Below is a small trained network, with its code and all its weights. Each question gives an input and a class and asks what happens when units are switched off, that is, made to give their printed mean instead of their output.

import numpy as np


def w(rows, s, z=0):
    codes = np.array(rows[::2]) - 128.0
    scale = np.full(codes.shape[1], s)
    scale[-1] = z or s
    return codes * scale


def norm(h):
    return h / np.sqrt((h * h).mean(-1, keepdims=True) + 1e-5)


def f(y):
    return np.maximum(y, 0)


def log_softmax(a):
    a = a - a.max(-1, keepdims=True)
    return a - np.log(np.exp(a).sum(-1, keepdims=True))


def net(x, mask):
    res = np.array(x, float).reshape(1, 8) / 4 @ E
    u = 0
    for l in range(4):
        y = f(norm(res) @ A[l][:, :-1].T + A[l][:, -1])
        res = res + np.where(mask[u : u + 5], y, B[l][:, -1]) @ B[l][:, :-1]
        u += 5
    return log_softmax(norm(res)[-1] @ U[:, :-1].T + U[:, -1])


A, B = {}, {}
E = w([
[215,44,200,131,111,54,100,140,1,61,85,136],'x0',
[115,193,171,16,153,175,196,121,128,148,120,73],'x1',
[155,117,181,146,127,28,145,150,166,162,108,81],'x2',
[108,89,157,223,110,160,222,155,110,161,123,81],'x3',
[134,24,125,93,102,149,158,189,208,148,153,200],'x4',
[95,148,179,73,110,219,150,112,81,68,75,60],'x5',
[119,146,197,160,55,199,231,188,122,212,134,166],'x6',
[184,167,133,162,184,197,46,238,37,147,169,98],'x7',
],0.008)
A[0] = w([
[164,115,30,30,188,85,63,76,163,156,152,49,3],'0.n0',
[149,68,164,154,113,97,178,137,203,98,178,184,53],'0.n1',
[110,204,112,51,133,162,177,2,187,123,38,171,101],'0.n2',
[126,60,96,68,25,208,75,83,101,78,113,156,8],'0.n3',
[128,137,164,127,141,83,148,173,24,129,30,78,118],'0.n4',
],0.0053,0.0054)
B[0] = w([
[67,123,158,80,162,72,90,161,174,79,194,139,182],'0.n0',
[97,119,147,135,171,120,88,171,167,159,2,162,180],'0.n1',
[82,166,138,123,60,172,148,69,198,79,102,76,252],'0.n2',
[164,106,66,122,44,178,124,113,84,103,111,160,156],'0.n3',
[195,100,133,143,155,139,116,109,104,151,92,80,221],'0.n4',
],0.009,0.0045)
A[1] = w([
[97,191,141,120,164,255,151,221,94,177,210,103,4],'1.n0',
[176,185,174,110,137,165,72,124,95,86,125,113,28],'1.n1',
[203,96,91,166,163,118,120,149,139,116,139,135,69],'1.n2',
[118,106,119,79,97,114,222,148,170,167,132,168,39],'1.n3',
[88,182,156,52,184,72,113,93,165,88,168,103,86],'1.n4',
],0.0087,0.0044)
B[1] = w([
[158,199,1,176,212,242,177,240,107,152,138,147,253],'1.n0',
[199,164,147,90,136,92,163,125,91,141,112,175,212],'1.n1',
[25,234,185,165,141,156,124,48,140,170,62,155,190],'1.n2',
[122,121,177,57,152,125,91,136,113,166,68,129,215],'1.n3',
[95,120,155,128,194,145,119,135,115,145,236,107,247],'1.n4',
],0.0093,0.0051)
A[2] = w([
[60,168,170,129,96,138,237,50,211,131,193,64,15],'2.n0',
[96,151,35,212,33,31,30,153,138,199,164,173,18],'2.n1',
[218,177,138,61,200,114,56,119,109,83,146,118,115],'2.n2',
[106,115,79,231,193,45,63,116,175,95,253,180,89],'2.n3',
[133,51,155,50,74,58,172,254,227,216,126,178,3],'2.n4',
],0.0063,0.0047)
B[2] = w([
[142,219,94,43,71,80,201,41,130,181,60,93,246],'2.n0',
[189,205,114,182,181,156,111,2,112,58,44,239,187],'2.n1',
[147,100,166,76,153,98,34,173,47,136,180,81,254],'2.n2',
[157,181,62,225,138,77,62,153,234,62,152,181,244],'2.n3',
[52,22,170,74,237,143,155,138,127,204,90,191,212],'2.n4',
],0.0074,0.0046)
A[3] = w([
[95,86,80,101,110,174,118,149,129,36,84,126,3],'3.n0',
[150,63,178,233,103,93,235,147,135,138,124,58,25],'3.n1',
[178,158,107,195,121,134,130,120,141,109,86,160,58],'3.n2',
[134,46,70,78,80,171,117,114,124,43,130,175,43],'3.n3',
[135,148,83,152,159,254,167,186,96,137,187,148,7],'3.n4',
],0.0083,0.0036)
B[3] = w([
[188,115,147,93,113,152,170,138,89,127,167,157,148],'3.n0',
[65,55,29,188,71,25,151,134,118,126,202,67,168],'3.n1',
[162,81,76,152,79,165,173,105,145,117,44,163,181],'3.n2',
[159,136,180,102,34,198,137,125,120,127,255,200,164],'3.n3',
[84,127,107,207,82,178,148,216,180,153,113,59,253],'3.n4',
],0.011,0.0057)
U = w([
[197,125,197,99,164,105,72,147,5,103,112,69,138],'0',
[154,132,91,202,150,114,73,88,160,102,55,210,99],'1',
[84,146,111,92,190,72,38,124,174,65,241,105,104],'2',
[114,164,82,169,139,208,168,206,135,152,124,72,252],'3',
[112,44,102,181,78,48,171,124,91,130,116,62,68],'4',
[157,76,154,72,56,178,135,113,96,81,178,181,74],'5',
[73,26,193,86,152,106,162,157,179,196,84,183,115],'6',
[66,211,138,39,94,132,187,36,168,139,104,59,118],'7',
],0.016,0.0032)

Each question gives the input, the list of numbers given to net, and the class t.
The units are the neurons (one row each of A and B). Each row of codes is followed by its name. A weight is (code - 128) times the scale printed after its matrix; where a second scale follows, it is the last column's (A, B and U).
mask holds one flag per neuron, layer by layer. A switched-off neuron (its flag False) gives its mean, the last column of its row in B, instead of its output. The means were averaged over made-up inputs and are rounded, as every weight is.
A unit's drop is (log p(t) with every unit on - log p(t) with that unit switched off) / (log p(t) with every unit on - log p(t) with every unit switched off).
The circuit of an input: a set's keep is (log p(t) with only the set's units on - log p(t) with every unit switched off) / (log p(t) with every unit on - log p(t) with every unit switched off). Starting from the 12 units with the biggest drops (on a tie, the unit counted first), units are removed one at a time, each time the one whose removal leaves the highest keep (on an exact tie, the one counted first), for as long as the keep stays at least 0.8.
units of the circuit, in order: the units of the circuit, biggest drop first
unit that matters most: the unit with the biggest drop
k most important neurons: the k neurons with the biggest drops, biggest first
k most important neurons of layer l: the k neurons of layer l with the biggest drops, biggest first
drop of u: that unit's drop, to one decimal
input [-7,-4,4,0,-7,-4,-1,5], class 1: units of the circuit, in order : 2.n1; 2.n3
input [6,1,2,7,2,2,4,3], class 4: units of the circuit, in order : 3.n1
input [-4,1,-1,-4,6,-1,5,0], class 6: 4 most important neurons : 1.n3; 2.n4; 0.n1; 1.n4
input [7,-7,1,-1,6,2,6,4], class 4: units of the circuit, in order : 3.n1; 1.n0
input [3,5,-3,2,5,7,-5,1], class 5: units of the circuit, in order : 3.n3; 0.n3
input [2,-6,-5,3,-1,0,4,-6], class 5: units of the circuit, in order : 3.n3; 1.n2
input [3,1,-3,-7,5,5,-4,2], class 5: 2 most important neurons : 0.n3; 3.n3
input [-6,3,-2,-3,3,-6,4,-3], class 6: 4 most important neurons : 2.n4; 1.n3; 1.n2; 0.n1
input [-1,8,-2,0,-4,7,-7,5], class 0: 2 most important neurons : 2.n2; 1.n1
input [7,-5,-2,8,0,-1,-6,4], class 4: 3 most important neurons of layer 0 : 0.n4; 0.n0; 0.n1
input [2,-2,-4,1,-4,5,-7,-6], class 5: 3 most important neurons : 0.n3; 3.n3; 1.n2
input [-3,-2,-6,7,-4,0,-3,-2], class 7: 2 most important neurons : 1.n0; 2.n0
input [-6,-8,8,-1,8,-6,2,5], class 1: 2 most important neurons : 2.n1; 2.n3
input [-8,8,4,-3,8,-3,4,0], class 6: units of the circuit, in order : 2.n4
input [-2,2,5,-7,4,6,-7,-3], class 2: 2 most important neurons : 0.n0; 1.n4
input [-5,-4,-4,2,-4,-1,6,-4], class 7: 2 most important neurons : 2.n0; 0.n2
input [4,-8,-7,-6,1,5,2,6], class 5: 2 most important neurons : 0.n3; 3.n3
input [5,-2,-2,3,-3,-6,3,-4], class 1: 2 most important neurons : 2.n1; 0.n2
input [-7,-7,-2,0,3,0,-6,3], class 1: 2 most important neurons : 2.n1; 3.n2
input [4,-2,-4,3,-6,1,-6,-5], class 0: most important neuron : 0.n4
input [6,-7,3,8,-6,-2,-8,-3], class 1: 2 most important neurons : 2.n3; 1.n2
input [-3,-3,-2,6,-2,-7,8,-6], class 6: drop of 2.n4 : 0.1
input [-2,-6,1,-6,8,4,-2,-4], class 5: drop of 3.n0 : 0.1
input [-8,3,-5,3,5,-3,-5,-2], class 7: drop of 0.n2 : 0.3
input [7,-1,-6,7,-2,4,-4,-4], class 5: drop of 0.n3 : 0.4
input [6,2,5,-6,-3,4,-8,-4], class 2: 2 most important neurons of layer 1 : 1.n4; 1.n3
input [5,4,-5,-8,1,3,2,-2], class 5: unit that matters most : 0.n3
input [1,-3,2,8,3,-1,-6,5], class 1: 2 most important neurons of layer 1 : 1.n2; 1.n0
